Below are the code and all the weights of a small trained network. Each question names an input and a class and asks about switching units off, where a switched-off unit gives its printed mean instead of its output.

import numpy as np


def w(rows, s, z=0):
    codes = np.array(rows[::2]) - 128.0
    scale = np.full(codes.shape[1], s)
    scale[-1] = z or s
    return codes * scale


def norm(h):
    return h / np.sqrt((h * h).mean(-1, keepdims=True) + 1e-5)


def f(y):
    return np.maximum(y, 0)


def log_softmax(a):
    a = a - a.max(-1, keepdims=True)
    return a - np.log(np.exp(a).sum(-1, keepdims=True))


def net(x, mask):
    res = np.array(x, float).reshape(1, 6) / 4 @ E
    u = 0
    for l in range(2):
        y = f(norm(res) @ A[l][:, :-1].T + A[l][:, -1])
        res = res + np.where(mask[u : u + 12], y, B[l][:, -1]) @ B[l][:, :-1]
        u += 12
    return log_softmax(norm(res)[-1] @ U[:, :-1].T + U[:, -1])


A, B = {}, {}
E = w([
[254,145,162,129,133],'x0',
[162,122,122,36,53],'x1',
[130,125,121,132,129],'x2',
[127,131,134,126,125],'x3',
[69,38,167,101,145],'x4',
[128,128,132,128,123],'x5',
],0.0069)
A[0] = w([
[160,104,201,213,157,78],'0.n0',
[73,150,144,255,120,220],'0.n1',
[170,102,101,78,211,142],'0.n2',
[141,215,114,40,100,155],'0.n3',
[136,66,130,175,113,64],'0.n4',
[127,211,149,59,100,253],'0.n5',
[62,90,164,137,119,78],'0.n6',
[85,180,149,110,116,93],'0.n7',
[124,60,128,91,37,43],'0.n8',
[36,145,144,188,72,204],'0.n9',
[86,144,88,69,76,37],'0.n10',
[123,190,55,158,106,196],'0.n11',
],0.0089,0.0023)
B[0] = w([
[130,173,78,26,236,209],'0.n0',
[88,79,208,177,68,254],'0.n1',
[68,156,166,104,63,171],'0.n2',
[171,88,95,158,100,230],'0.n3',
[148,167,124,48,160,150],'0.n4',
[78,113,44,200,136,231],'0.n5',
[193,70,26,115,203,199],'0.n6',
[148,204,147,86,139,153],'0.n7',
[69,109,120,79,145,216],'0.n8',
[136,98,115,179,101,229],'0.n9',
[164,166,63,33,106,194],'0.n10',
[64,253,97,82,70,225],'0.n11',
],0.0057,0.0052)
A[1] = w([
[198,53,229,88,115,161],'1.n0',
[167,156,203,109,199,156],'1.n1',
[193,124,139,70,82,148],'1.n2',
[114,91,71,95,122,144],'1.n3',
[125,134,116,183,134,132],'1.n4',
[159,188,139,166,158,65],'1.n5',
[161,170,106,105,99,192],'1.n6',
[124,85,138,92,153,167],'1.n7',
[60,141,112,113,199,211],'1.n8',
[194,223,82,137,185,134],'1.n9',
[110,223,177,241,130,152],'1.n10',
[100,121,123,155,9,252],'1.n11',
],0.011,0.0038)
B[1] = w([
[77,240,117,177,104,191],'1.n0',
[192,160,69,31,156,187],'1.n1',
[66,180,158,210,163,200],'1.n2',
[92,151,188,98,93,218],'1.n3',
[136,196,163,115,153,162],'1.n4',
[149,48,255,130,57,167],'1.n5',
[217,27,188,173,124,210],'1.n6',
[108,131,95,157,194,197],'1.n7',
[217,122,132,173,107,228],'1.n8',
[87,65,128,91,121,226],'1.n9',
[67,133,159,52,120,228],'1.n10',
[154,169,120,150,187,255],'1.n11',
],0.0078,0.0073)
U = w([
[56,253,181,184,124,227],'0',
[110,27,114,243,180,69],'1',
[163,180,27,118,35,166],'2',
[63,53,65,43,134,7],'3',
[185,87,230,31,95,79],'4',
[205,177,106,87,236,123],'5',
[242,100,156,239,78,143],'6',
],0.015,0.0019)

Each question gives the input, the list of numbers given to net, and the class t.
The units are the neurons (one row each of A and B). Each row of codes is followed by its name. A weight is (code - 128) times the scale printed after its matrix; where a second scale follows, it is the last column's (A, B and U).
mask holds one flag per neuron, layer by layer. A switched-off neuron (its flag False) gives its mean, the last column of its row in B, instead of its output. The means were averaged over made-up inputs and are rounded, as every weight is.
A unit's drop is (log p(t) with every unit on - log p(t) with that unit switched off) / (log p(t) with every unit on - log p(t) with every unit switched off).
The circuit of an input: a set's keep is (log p(t) with only the set's units on - log p(t) with every unit switched off) / (log p(t) with every unit on - log p(t) with every unit switched off). Starting from the 12 units with the biggest drops (on a tie, the unit counted first), units are removed one at a time, each time the one whose removal leaves the highest keep (on an exact tie, the one counted first), for as long as the keep stays at least 0.8.
units of the circuit, in order: the units of the circuit, biggest drop first
most important unit: the unit with the biggest drop
k most important neurons: the k neurons with the biggest drops, biggest first
top k neurons in layer l: the k neurons of layer l with the biggest drops, biggest first
input [-2,0,-4,-4,6,1], class 1: 4 most important neurons : 1.n10; 1.n1; 1.n8; 0.n11
input [8,0,1,-2,7,0], class 5: most important unit : 1.n1
input [1,8,5,7,-7,-5], class 6: top 3 neurons in layer 1 : 1.n6; 1.n10; 1.n1
input [-7,4,6,8,0,-3], class 2: top 3 neurons in layer 1 : 1.n9; 1.n10; 1.n8
input [-8,0,5,-4,8,-8], class 1: units of the circuit, in order : 1.n10; 1.n8
input [0,7,-7,6,2,-6], class 3: units of the circuit, in order : 0.n8; 0.n5
input [1,6,-8,-8,2,7], class 0: top 3 neurons in layer 1 : 1.n2; 1.n3; 1.n9
input [1,-4,2,-3,7,7], class 5: 3 most important neurons : 0.n0; 0.n5; 0.n4
input [2,-8,-2,4,6,4], class 5: units of the circuit, in order : 0.n0; 1.n1
input [8,2,5,-4,4,3], class 0: top 2 neurons in layer 1 : 1.n0; 1.n2
input [8,-2,-1,-3,0,4], class 4: 4 most important neurons : 1.n5; 1.n9; 1.n11; 0.n6
input [0,7,6,-2,2,4], class 3: top 2 neurons in layer 0 : 0.n8; 0.n5
input [2,-1,0,-8,-7,8], class 4: top 3 neurons in layer 1 : 1.n10; 1.n9; 1.n6
input [8,0,2,2,-2,0], class 4: top 3 neurons in layer 1 : 1.n9; 1.n8; 1.n1
input [2,2,-6,0,-3,-2], class 6: units of the circuit, in order : 1.n6
input [1,6,-5,-2,4,-8], class 0: top 2 neurons in layer 0 : 0.n0; 0.n11
input [8,2,-4,1,3,4], class 0: top 2 neurons in layer 1 : 1.n0; 1.n2
input [4,2,6,5,-6,-7], class 6: top 2 neurons in layer 0 : 0.n3; 0.n0
input [7,2,-7,1,1,0], class 0: 3 most important neurons : 1.n0; 1.n2; 0.n11
input [5,1,-3,-1,6,0], class 0: units of the circuit, in order : 1.n0
input [-1,-1,-1,-5,7,-8], class 1: 3 most important neurons : 1.n10; 1.n8; 1.n1
input [6,-1,4,-4,6,-1], class 5: 2 most important neurons : 0.n0; 1.n1
input [2,-8,-5,7,4,1], class 5: top 2 neurons in layer 0 : 0.n0; 0.n5
input [3,3,-2,-5,-7,2], class 6: 2 most important neurons : 1.n6; 0.n3
input [8,4,3,-7,-2,3], class 6: 2 most important neurons : 1.n6; 0.n1
